Below is a small trained network, with its code and all its weights. Each question gives an input and a class and asks what happens when units are switched off, that is, made to give their printed mean instead of their output.

import numpy as np


def w(rows, s, z=0):
    codes = np.array(rows[::2]) - 128.0
    scale = np.full(codes.shape[1], s)
    scale[-1] = z or s
    return codes * scale


def norm(h):
    return h / np.sqrt((h * h).mean(-1, keepdims=True) + 1e-5)


def f(y):
    return np.maximum(y, 0)


def log_softmax(a):
    a = a - a.max(-1, keepdims=True)
    return a - np.log(np.exp(a).sum(-1, keepdims=True))


def net(x, mask):
    res = np.array(x, float).reshape(1, 2) / 4 @ E
    u = 0
    for l in range(2):
        y = f(norm(res) @ A[l][:, :-1].T + A[l][:, -1])
        res = res + np.where(mask[u : u + 4], y, B[l][:, -1]) @ B[l][:, :-1]
        u += 4
    return log_softmax(norm(res)[-1] @ U[:, :-1].T + U[:, -1])


A, B = {}, {}
E = w([
[143,126,111,179,140,172,178],'x0',
[99,60,70,102,254,157,182],'x1',
],0.012)
A[0] = w([
[158,160,131,127,109,72,56,75],'L0N1',
[5,129,86,89,109,180,204,198],'L0N2',
[45,55,139,63,141,2,27,1],'L0N3',
[65,179,155,64,155,44,59,54],'L0N4',
],0.008,0.0083)
B[0] = w([
[110,113,203,83,95,62,100,184],'L0N1',
[131,145,150,134,48,93,113,255],'L0N2',
[18,78,64,253,129,174,134,185],'L0N3',
[71,142,13,189,60,176,156,184],'L0N4',
],0.013,0.0069)
A[1] = w([
[36,128,165,184,59,117,46,60],'L1N1',
[100,80,79,70,174,127,160,128],'L1N2',
[70,45,46,2,184,108,115,211],'L1N3',
[133,53,174,46,123,32,174,251],'L1N4',
],0.0088,0.0016)
B[1] = w([
[120,78,94,103,226,136,153,254],'L1N1',
[139,188,180,80,5,150,58,176],'L1N2',
[150,152,194,134,47,54,89,204],'L1N3',
[202,155,113,147,254,140,145,194],'L1N4',
],0.009,0.0098)
U = w([
[108,108,107,184,65,120,142,245],'0',
[198,135,193,92,97,78,113,158],'1',
[124,96,80,160,252,134,149,156],'2',
[156,133,115,74,150,172,130,13],'3',
[140,144,130,98,155,160,132,2],'4',
],0.025,0.0057)

Each question gives the input, the list of numbers given to net, and the class t.
The units are the neurons (one row each of A and B). Each row of codes is followed by its name. A weight is (code - 128) times the scale printed after its matrix; where a second scale follows, it is the last column's (A, B and U).
mask holds one flag per neuron, layer by layer. A switched-off neuron (its flag False) gives its mean, the last column of its row in B, instead of its output. The means were averaged over made-up inputs and are rounded, as every weight is.
A unit's drop is (log p(t) with every unit on - log p(t) with that unit switched off) / (log p(t) with every unit on - log p(t) with every unit switched off).
The circuit of an input: a set's keep is (log p(t) with only the set's units on - log p(t) with every unit switched off) / (log p(t) with every unit on - log p(t) with every unit switched off). Starting from all 8 units, units are removed one at a time, each time the one whose removal leaves the highest keep (on an exact tie, the one counted first), for as long as the keep stays at least 0.8.
units of the circuit, in order: the units of the circuit, biggest drop first
unit that matters most: the unit with the biggest drop
top k neurons in layer l: the k neurons of layer l with the biggest drops, biggest first
drop of u: that unit's drop, to one decimal
input [-5,-4], class 0: unit that matters most -> L0N4
input [3,1], class 2: top 3 neurons in layer 1 -> L1N2; L1N3; L1N1
input [-1,-3], class 2: top 2 neurons in layer 1 -> L1N1; L1N3
input [4,7], class 1: top 2 neurons in layer 0 -> L0N3; L0N4
input [3,5], class 1: top 2 neurons in layer 0 -> L0N3; L0N4
input [3,-8], class 1: top 2 neurons in layer 0 -> L0N3; L0N4
input [-8,-6], class 0: top 2 neurons in layer 0 -> L0N4; L0N3
input [-7,7], class 0: top 2 neurons in layer 0 -> L0N3; L0N1
input [4,3], class 0: top 2 neurons in layer 1 -> L1N1; L1N4
input [-4,-2], class 0: drop of L1N1 -> -0.2
input [-4,4], class 0: drop of L1N4 -> 0.1
input [-2,-3], class 2: drop of L1N2 -> 0.3
input [-2,1], class 2: drop of L1N1 -> 0.2
input [-7,8], class 1: units of the circuit, in order -> L1N3
input [-3,-3], class 2: top 3 neurons in layer 1 -> L1N1; L1N3; L1N2
